Below is a small trained network, with its code and all its weights. Each question gives an input and a target symbol and asks what happens when units are switched off, that is, made to give their printed mean instead of their output.

import numpy as np


def w(rows, s, z=0):
    codes = np.array(rows[::2]) - 128.0
    scale = np.full(codes.shape[1], s)
    scale[-1] = z or s
    return codes * scale


def norm(h):
    return h / np.sqrt((h * h).mean(-1, keepdims=True) + 1e-5)


def f(y):
    return y / 2 * (1 + np.tanh(0.7978845608 * (y + 0.044715 * y**3)))


def softmax(a):
    e = np.exp(a - a.max(-1, keepdims=True))
    return e / e.sum(-1, keepdims=True)


def log_softmax(a):
    a = a - a.max(-1, keepdims=True)
    return a - np.log(np.exp(a).sum(-1, keepdims=True))


def net(x, mask):
    ids = ['ΔΦαβζηστψω'.index(c) for c in x.split()]
    T = len(ids)
    res = E[ids] + P[:T]
    u = 0
    for l in range(2):
        q, k, v = (norm(res) @ M[l].T for M in (Q, K, V))
        z = softmax(np.where(np.tri(T) > 0, q @ k.T / 2**0.5, -1e9)) @ v
        res = res + np.where(mask[u], z, O[l][:, -1]) @ O[l][:, :-1]
        u += 1
        y = f(norm(res) @ A[l][:, :-1].T + A[l][:, -1])
        res = res + np.where(mask[u : u + 8], y, B[l][:, -1]) @ B[l][:, :-1]
        u += 8
    return log_softmax(norm(res)[-1] @ U[:, :-1].T + U[:, -1])


Q, K, V, O, A, B = {}, {}, {}, {}, {}, {}
E = w([
[120,105,222,98,83,102,165,238,164,75],'Δ',
[127,118,80,202,36,78,52,95,119,100],'Φ',
[96,134,182,187,254,124,78,210,128,76],'α',
[122,158,118,85,46,22,203,134,158,146],'β',
[37,195,81,184,154,116,168,57,80,109],'ζ',
[86,180,19,174,177,180,163,147,113,164],'η',
[137,152,84,190,111,126,130,203,214,173],'σ',
[105,182,202,174,144,189,91,57,188,197],'τ',
[54,95,165,132,128,212,120,184,94,66],'ψ',
[124,142,110,227,88,62,133,98,143,185],'ω',
],0.015)
P = w([
[216,210,124,99,166,108,141,66,167,119],'0',
[100,170,154,97,103,145,73,179,106,185],'1',
[138,73,128,136,178,110,99,159,125,141],'2',
[112,132,155,159,133,126,190,63,191,154],'3',
[99,168,151,98,90,157,67,177,116,185],'4',
[134,77,119,138,171,112,101,158,128,141],'5',
[75,139,166,140,143,122,149,98,231,79],'6',
[98,167,164,99,90,152,71,173,116,184],'7',
[135,70,126,138,169,118,109,153,128,144],'8',
[128,175,138,248,117,151,181,115,156,89],'9',
[93,175,156,91,85,158,75,178,116,187],'10',
[129,71,126,138,169,125,111,141,138,147],'11',
[122,162,137,219,114,148,174,113,190,73],'12',
],0.016)
Q[0] = w([
[115,232,119,61,4,121,41,160,83,141],'0.h1',
[190,187,204,64,86,171,182,163,116,101],'0.h1',
],0.026)
K[0] = w([
[241,229,107,72,183,50,150,22,105,93],'0.h1',
[121,171,171,58,168,88,250,163,91,117],'0.h1',
],0.025)
V[0] = w([
[138,103,160,4,136,41,80,185,194,132],'0.h1',
[100,92,69,69,164,104,140,112,61,234],'0.h1',
],0.013)
O[0] = w([
[66,93,118,99,178,131,31,126,221,64,97],'0.h1',
[201,119,142,253,146,184,118,224,43,85,2],'0.h1',
],0.0066,0.0087)
A[0] = w([
[197,141,150,164,210,55,193,114,177,149,208],'0.n1',
[103,204,167,112,106,119,123,178,90,158,156],'0.n2',
[155,154,169,184,78,112,169,79,133,33,253],'0.n3',
[120,46,63,146,209,88,133,84,68,149,52],'0.n4',
[215,16,63,140,170,140,91,115,152,215,39],'0.n5',
[169,131,84,117,203,140,118,4,110,34,7],'0.n6',
[112,104,111,204,124,89,186,85,222,36,221],'0.n7',
[73,131,166,109,113,102,109,108,142,167,115],'0.n8',
],0.017,0.003)
B[0] = w([
[72,158,165,120,196,127,122,107,177,146,174],'0.n1',
[139,129,109,150,85,123,81,86,120,135,168],'0.n2',
[113,102,140,124,102,117,118,125,154,47,198],'0.n3',
[72,78,97,91,167,164,54,55,66,108,167],'0.n4',
[251,186,74,157,88,67,125,167,136,195,172],'0.n5',
[75,199,135,125,124,71,166,130,65,143,145],'0.n6',
[130,130,178,203,54,136,135,89,114,47,255],'0.n7',
[139,139,72,127,187,133,138,162,118,153,209],'0.n8',
],0.022,0.017)
Q[1] = w([
[211,134,170,162,182,54,122,122,154,118],'1.h1',
[75,252,148,134,57,166,98,186,170,188],'1.h1',
],0.021)
K[1] = w([
[161,93,102,228,125,93,88,106,177,153],'1.h1',
[170,222,254,57,151,123,153,174,143,114],'1.h1',
],0.021)
V[1] = w([
[212,250,133,114,175,198,108,54,170,146],'1.h1',
[86,192,22,91,98,119,166,176,37,160],'1.h1',
],0.017)
O[1] = w([
[120,2,193,211,241,172,174,53,216,24,254],'1.h1',
[72,4,167,28,116,161,18,103,138,187,196],'1.h1',
],0.0087,0.011)
A[1] = w([
[70,111,220,152,134,149,109,149,147,128,142],'1.n1',
[155,103,151,152,51,95,108,130,56,174,1],'1.n2',
[93,166,69,109,126,139,127,243,93,163,121],'1.n3',
[150,134,82,78,123,162,128,179,33,200,121],'1.n4',
[157,58,110,73,68,163,141,215,151,64,153],'1.n5',
[193,174,95,140,154,159,160,189,128,109,123],'1.n6',
[35,254,214,34,127,114,208,103,230,95,110],'1.n7',
[154,126,90,101,181,145,166,194,145,156,112],'1.n8',
],0.027,0.0098)
B[1] = w([
[161,157,161,123,56,112,134,161,127,85,236],'1.n1',
[202,161,79,118,100,228,124,155,59,185,175],'1.n2',
[141,244,166,131,161,184,71,113,176,112,198],'1.n3',
[99,92,89,142,94,80,205,200,190,116,223],'1.n4',
[111,126,153,253,107,112,114,83,115,84,164],'1.n5',
[154,107,184,105,143,62,113,158,119,168,153],'1.n6',
[181,108,83,7,149,99,206,18,135,146,250],'1.n7',
[99,90,113,120,90,164,162,123,36,74,160],'1.n8',
],0.028,0.016)
U = w([
[111,24,82,124,84,75,118,142,179,158,60],'Δ',
[45,155,103,118,178,156,125,107,59,73,189],'Φ',
[149,90,201,205,33,142,214,79,157,79,47],'α',
[192,150,142,31,146,110,196,60,160,114,155],'β',
[170,159,206,167,79,1,144,134,142,245,33],'ζ',
[133,134,119,206,206,160,102,27,201,157,8],'η',
[171,155,224,50,190,133,41,164,142,87,214],'σ',
[204,138,100,146,66,169,118,122,87,175,189],'τ',
[150,75,185,156,198,148,249,202,79,104,195],'ψ',
[110,224,98,146,128,119,156,169,208,118,172],'ω',
],0.0081,0.0015)

Each question gives the input, a string of symbols that net reads in full, and the target symbol t.
The units are the heads (2 rows each of Q, K, V and O) and the neurons (one row each of A and B). Each row of codes is followed by its name. A weight is (code - 128) times the scale printed after its matrix; where a second scale follows, it is the last column's (O, A, B and U).
mask holds one flag per unit, layer by layer, with each layer's heads first. A switched-off unit (its flag False) gives its mean, the last column of its rows in O or B, instead of its output. The means were averaged over made-up inputs and are rounded, as every weight is.
A unit's drop is (log p(t) with every unit on - log p(t) with that unit switched off) / (log p(t) with every unit on - log p(t) with every unit switched off).
The circuit of an input: a set's keep is (log p(t) with only the set's units on - log p(t) with every unit switched off) / (log p(t) with every unit on - log p(t) with every unit switched off). Starting from the 12 units with the biggest drops (on a tie, the unit counted first), units are removed one at a time, each time the one whose removal leaves the highest keep (on an exact tie, the one counted first), for as long as the keep stays at least 0.8.
units of the circuit, in order: the units of the circuit, biggest drop first
most important unit: the unit with the biggest drop
k most important neurons: the k neurons with the biggest drops, biggest first
top k neurons in layer l: the k neurons of layer l with the biggest drops, biggest first
input η Δ ω σ σ ψ Φ, target β: units of the circuit, in order => 0.h1; 1.n7
input ψ ζ η Φ ω Φ Φ η, target Δ: 2 most important neurons => 0.n7; 0.n6
input ψ σ Φ ω α Φ σ σ α ζ σ, target Δ: most important unit => 1.h1
input Φ β ψ ω, target β: units of the circuit, in order => 0.n1; 1.n7
input Δ Φ Δ β σ Φ Φ ω Φ Φ Φ ψ τ, target β: units of the circuit, in order => 1.n7; 0.n1
input ζ σ ψ ψ ψ ψ ω Φ ψ ψ ψ, target τ: units of the circuit, in order => 0.h1; 0.n2; 1.n2
input Φ ψ Φ ψ Φ ζ ω Φ ζ σ ζ, target ω: top 2 neurons in layer 0 => 0.n7; 0.n6
input σ σ τ η ψ Φ ψ ζ, target ψ: top 4 neurons in layer 0 => 0.n8; 0.n4; 0.n7; 0.n1
input σ Φ Φ Φ ω Φ ω Δ ζ Φ ψ, target ψ: 4 most important neurons => 0.n4; 0.n2; 0.n8; 0.n7
input Δ ζ ψ β ω ψ ω σ Φ ζ ω, target β: 3 most important neurons => 0.n4; 0.n5; 1.n7
input Φ ψ β ψ Φ Φ η ψ ψ ω Δ, target ω: 2 most important neurons => 0.n7; 0.n8
input σ Φ Φ ψ η σ, target ζ: 2 most important neurons => 0.n5; 1.n6
input ω σ Δ Φ Φ, target ζ: 4 most important neurons => 1.n6; 0.n7; 0.n3; 0.n1
input Φ Φ β ω Φ, target ω: 3 most important neurons => 0.n7; 1.n3; 1.n4
input ψ η Φ ψ Φ η Φ β ψ Δ, target β: 2 most important neurons => 1.n7; 0.n1
input ψ Φ σ Φ Φ Φ ψ β σ, target ζ: top 2 neurons in layer 0 => 0.n5; 0.n1
input Φ Φ Δ β α, target ω: top neuron in layer 1 => 1.n3
input Δ Φ α, target σ: 2 most important neurons => 0.n4; 0.n8
input τ Φ ψ ζ ψ, target η: top 2 neurons in layer 0 => 0.n2; 0.n8
input ω ψ Φ ψ Δ β Φ ω, target ζ: most important unit => 0.n2
input Φ Φ β ψ ζ ψ β σ, target ω: 4 most important neurons => 0.n7; 1.n3; 1.n4; 0.n6
input σ σ Φ Φ Δ, target ψ: top 3 neurons in layer 0 => 0.n8; 0.n7; 0.n1
input Φ Φ σ ψ ζ σ Φ Δ ω ψ Φ α, target σ: 2 most important neurons => 0.n4; 0.n2
input Φ σ σ Δ β Φ Φ Φ Φ σ Φ Φ ψ, target β: 3 most important neurons => 0.n4; 0.n2; 1.n7
input Φ σ Φ σ ω Φ ψ, target β: 2 most important neurons => 0.n3; 1.n7
